Here is a tiny trained network, its code and every weight. The questions are about switching its units off for an input and a class, where a switched-off unit gives its printed mean instead of its output.

import numpy as np


def w(rows, s, z=0):
    codes = np.array(rows[::2]) - 128.0
    scale = np.full(codes.shape[1], s)
    scale[-1] = z or s
    return codes * scale


def f(y):
    return np.maximum(y, 0)


def log_softmax(a):
    a = a - a.max(-1, keepdims=True)
    return a - np.log(np.exp(a).sum(-1, keepdims=True))


def net(x, mask):
    res = np.array(x, float).reshape(1, 7) / 4 @ E
    y = f(res @ A[0][:, :-1].T + A[0][:, -1])
    res = res + np.where(mask, y, B[0][:, -1]) @ B[0][:, :-1]
    return log_softmax(res[-1] @ U[:, :-1].T + U[:, -1])


A, B = {}, {}
E = w([
[140,107,160],'x0',
[97,120,60],'x1',
[82,41,89],'x2',
[121,228,150],'x3',
[124,147,144],'x4',
[51,128,148],'x5',
[126,112,248],'x6',
],0.014)
A[0] = w([
[154,185,54,253],'N0',
[17,47,88,62],'N1',
[253,47,208,64],'N2',
[175,230,235,204],'N3',
[254,29,116,91],'N4',
[146,111,118,52],'N5',
],0.0071,0.005)
B[0] = w([
[129,69,2,202],'N0',
[74,95,196,196],'N1',
[206,115,170,198],'N2',
[129,238,77,247],'N3',
[154,60,106,190],'N4',
[122,144,169,130],'N5',
],0.0076,0.012)
U = w([
[158,74,76,127],'0',
[244,74,173,82],'1',
[31,38,168,120],'2',
[128,234,233,105],'3',
[87,118,149,254],'4',
[149,86,84,182],'5',
[45,114,63,140],'6',
[165,169,39,49],'7',
],0.011,0.01)

Each question gives the input, the list of numbers given to net, and the class t.
The units are the neurons (one row each of A and B). Each row of codes is followed by its name. A weight is (code - 128) times the scale printed after its matrix; where a second scale follows, it is the last column's (A, B and U).
mask holds one flag per neuron, in row order. A switched-off neuron (its flag False) gives its mean, the last column of its row in B, instead of its output. The means were averaged over made-up inputs and are rounded, as every weight is.
A unit's drop is (log p(t) with every unit on - log p(t) with that unit switched off) / (log p(t) with every unit on - log p(t) with every unit switched off).
The circuit of an input: a set's keep is (log p(t) with only the set's units on - log p(t) with every unit switched off) / (log p(t) with every unit on - log p(t) with every unit switched off). Starting from all 6 units, units are removed one at a time, each time the one whose removal leaves the highest keep (on an exact tie, the one counted first), for as long as the keep stays at least 0.8.
units of the circuit, in order: the units of the circuit, biggest drop first
unit that matters most: the unit with the biggest drop
top k neurons: the k neurons with the biggest drops, biggest first
drop when u is switched off: that unit's drop, to one decimal
input [-2,-1,7,-6,-8,-6,2], class 1: units of the circuit, in order => N2, N0
input [-7,-6,2,-8,-2,2,0], class 2: unit that matters most => N3
input [-4,-3,-8,1,-4,7,-3], class 7: top 3 neurons => N0, N1, N3
input [-2,7,6,-6,-5,-1,-6], class 2: top 2 neurons => N1, N3
input [-7,-3,-3,-7,6,5,3], class 3: top 2 neurons => N0, N4
input [4,5,7,-8,8,-7,7], class 1: top 2 neurons => N2, N4
input [2,-2,4,-6,-1,0,-3], class 2: units of the circuit, in order => N1, N3
input [-7,-7,6,3,0,5,7], class 3: units of the circuit, in order => N0, N3
input [3,7,5,6,5,7,2], class 2: units of the circuit, in order => N3, N1
input [2,-6,4,-2,5,5,6], class 3: top 4 neurons => N0, N4, N2, N3
input [-2,2,0,2,-2,3,4], class 3: drop when N4 is switched off => 0.3
input [3,1,-4,-3,5,6,1], class 3: drop when N4 is switched off => 0.3
input [6,-6,0,-8,2,8,-7], class 2: drop when N1 is switched off => 0.2
input [-5,-2,7,-8,2,2,-4], class 2: units of the circuit, in order => N1
